Here is a tiny trained network, its code and every weight. The questions are about switching its units off for an input and a class, where a switched-off unit gives its printed mean instead of its output.

import numpy as np


def w(rows, s, z=0):
    codes = np.array(rows[::2]) - 128.0
    scale = np.full(codes.shape[1], s)
    scale[-1] = z or s
    return codes * scale


def f(y):
    return y / 2 * (1 + np.tanh(0.7978845608 * (y + 0.044715 * y**3)))


def log_softmax(a):
    a = a - a.max(-1, keepdims=True)
    return a - np.log(np.exp(a).sum(-1, keepdims=True))


def net(x, mask):
    res = np.array(x, float).reshape(1, 4) / 4 @ E
    y = f(res @ A[0][:, :-1].T + A[0][:, -1])
    res = res + np.where(mask, y, B[0][:, -1]) @ B[0][:, :-1]
    return log_softmax(res[-1] @ U[:, :-1].T + U[:, -1])


A, B = {}, {}
E = w([
[187,60,188,215,96],'x0',
[191,23,65,106,239],'x1',
[237,193,65,55,154],'x2',
[106,220,178,222,254],'x3',
],0.0085)
A[0] = w([
[159,175,109,63,166,127],'neuron 0',
[122,132,47,81,141,160],'neuron 1',
[165,105,207,157,199,171],'neuron 2',
[88,52,82,102,128,167],'neuron 3',
[163,71,128,137,180,139],'neuron 4',
[191,95,169,146,63,247],'neuron 5',
[64,158,130,132,218,184],'neuron 6',
[136,192,172,121,150,171],'neuron 7',
[111,94,90,64,181,143],'neuron 8',
[174,218,164,75,136,101],'neuron 9',
[132,188,179,116,93,206],'neuron 10',
[146,116,67,90,124,175],'neuron 11',
[101,183,126,177,242,190],'neuron 12',
[153,56,59,78,128,182],'neuron 13',
[112,94,125,141,208,93],'neuron 14',
[156,83,143,116,113,220],'neuron 15',
[152,111,105,128,183,157],'neuron 16',
[154,120,45,74,130,190],'neuron 17',
[144,142,76,81,142,192],'neuron 18',
[91,145,183,219,77,100],'neuron 19',
[142,93,92,92,129,191],'neuron 20',
[108,66,7,147,191,236],'neuron 21',
[166,77,146,164,232,147],'neuron 22',
[148,80,99,137,89,243],'neuron 23',
[137,126,156,102,141,1],'neuron 24',
[99,98,107,98,120,216],'neuron 25',
[50,144,226,139,89,208],'neuron 26',
[161,178,162,135,169,147],'neuron 27',
[36,144,162,105,88,186],'neuron 28',
[146,70,121,146,124,136],'neuron 29',
],0.014,0.0053)
B[0] = w([
[83,172,104,125,230,194],'neuron 0',
[83,152,151,74,176,194],'neuron 1',
[177,94,137,218,135,205],'neuron 2',
[125,140,207,116,135,185],'neuron 3',
[224,178,178,124,191,188],'neuron 4',
[160,158,85,124,23,217],'neuron 5',
[131,2,108,135,63,210],'neuron 6',
[61,92,65,77,187,189],'neuron 7',
[153,71,205,74,160,187],'neuron 8',
[107,139,12,163,177,194],'neuron 9',
[39,174,15,118,118,208],'neuron 10',
[109,170,132,62,134,189],'neuron 11',
[123,12,91,158,121,246],'neuron 12',
[152,120,197,51,110,222],'neuron 13',
[159,70,113,146,124,173],'neuron 14',
[183,183,163,102,79,180],'neuron 15',
[176,153,165,143,174,177],'neuron 16',
[115,166,121,71,152,215],'neuron 17',
[103,172,104,72,180,193],'neuron 18',
[59,129,128,169,95,237],'neuron 19',
[152,147,161,67,118,183],'neuron 20',
[210,98,235,114,210,227],'neuron 21',
[218,92,166,239,161,218],'neuron 22',
[177,214,120,54,79,195],'neuron 23',
[118,76,187,187,111,117],'neuron 24',
[70,135,192,88,122,170],'neuron 25',
[60,130,168,218,58,252],'neuron 26',
[115,88,62,156,187,182],'neuron 27',
[36,192,185,190,152,216],'neuron 28',
[195,144,138,112,129,168],'neuron 29',
],0.009,0.014)
U = w([
[178,164,150,58,56,144],'0',
[134,112,223,52,188,17],'1',
[67,179,176,165,81,239],'2',
[141,28,120,149,119,173],'3',
[131,217,27,97,198,41],'4',
[244,119,213,186,201,2],'5',
],0.011,0.0039)

Each question gives the input, the list of numbers given to net, and the class t.
The units are the neurons (one row each of A and B). Each row of codes is followed by its name. A weight is (code - 128) times the scale printed after its matrix; where a second scale follows, it is the last column's (A, B and U).
mask holds one flag per neuron, in row order. A switched-off neuron (its flag False) gives its mean, the last column of its row in B, instead of its output. The means were averaged over made-up inputs and are rounded, as every weight is.
A unit's drop is (log p(t) with every unit on - log p(t) with that unit switched off) / (log p(t) with every unit on - log p(t) with every unit switched off).
The circuit of an input: a set's keep is (log p(t) with only the set's units on - log p(t) with every unit switched off) / (log p(t) with every unit on - log p(t) with every unit switched off). Starting from the 12 units with the biggest drops (on a tie, the unit counted first), units are removed one at a time, each time the one whose removal leaves the highest keep (on an exact tie, the one counted first), for as long as the keep stays at least 0.8.
circuit, biggest first: the units of the circuit, biggest drop first
unit that matters most: the unit with the biggest drop
k most important neurons: the k neurons with the biggest drops, biggest first
drop of u: that unit's drop, to one decimal
input [5,-2,2,-1], class 0: unit that matters most	neuron 28
input [3,4,-6,-5], class 0: circuit, biggest first	(neuron 23; neuron 5)
input [-2,2,-5,-8], class 1: 2 most important neurons	(neuron 3; neuron 25)
input [7,5,6,-6], class 0: 2 most important neurons	(neuron 5; neuron 23)
input [-8,4,1,5], class 5: 2 most important neurons	(neuron 21; neuron 22)
input [-5,8,4,3], class 5: 4 most important neurons	(neuron 22; neuron 21; neuron 16; neuron 4)
input [5,5,-4,-5], class 5: 3 most important neurons	(neuron 21; neuron 4; neuron 10)
input [7,4,-6,-5], class 0: 2 most important neurons	(neuron 5; neuron 23)
input [-2,-4,4,6], class 4: 2 most important neurons	(neuron 9; neuron 10)
input [3,6,0,-6], class 1: drop of neuron 21	0.4
input [-4,-6,1,8], class 3: drop of neuron 6	0.4
input [-8,7,7,7], class 5: drop of neuron 22	1.0
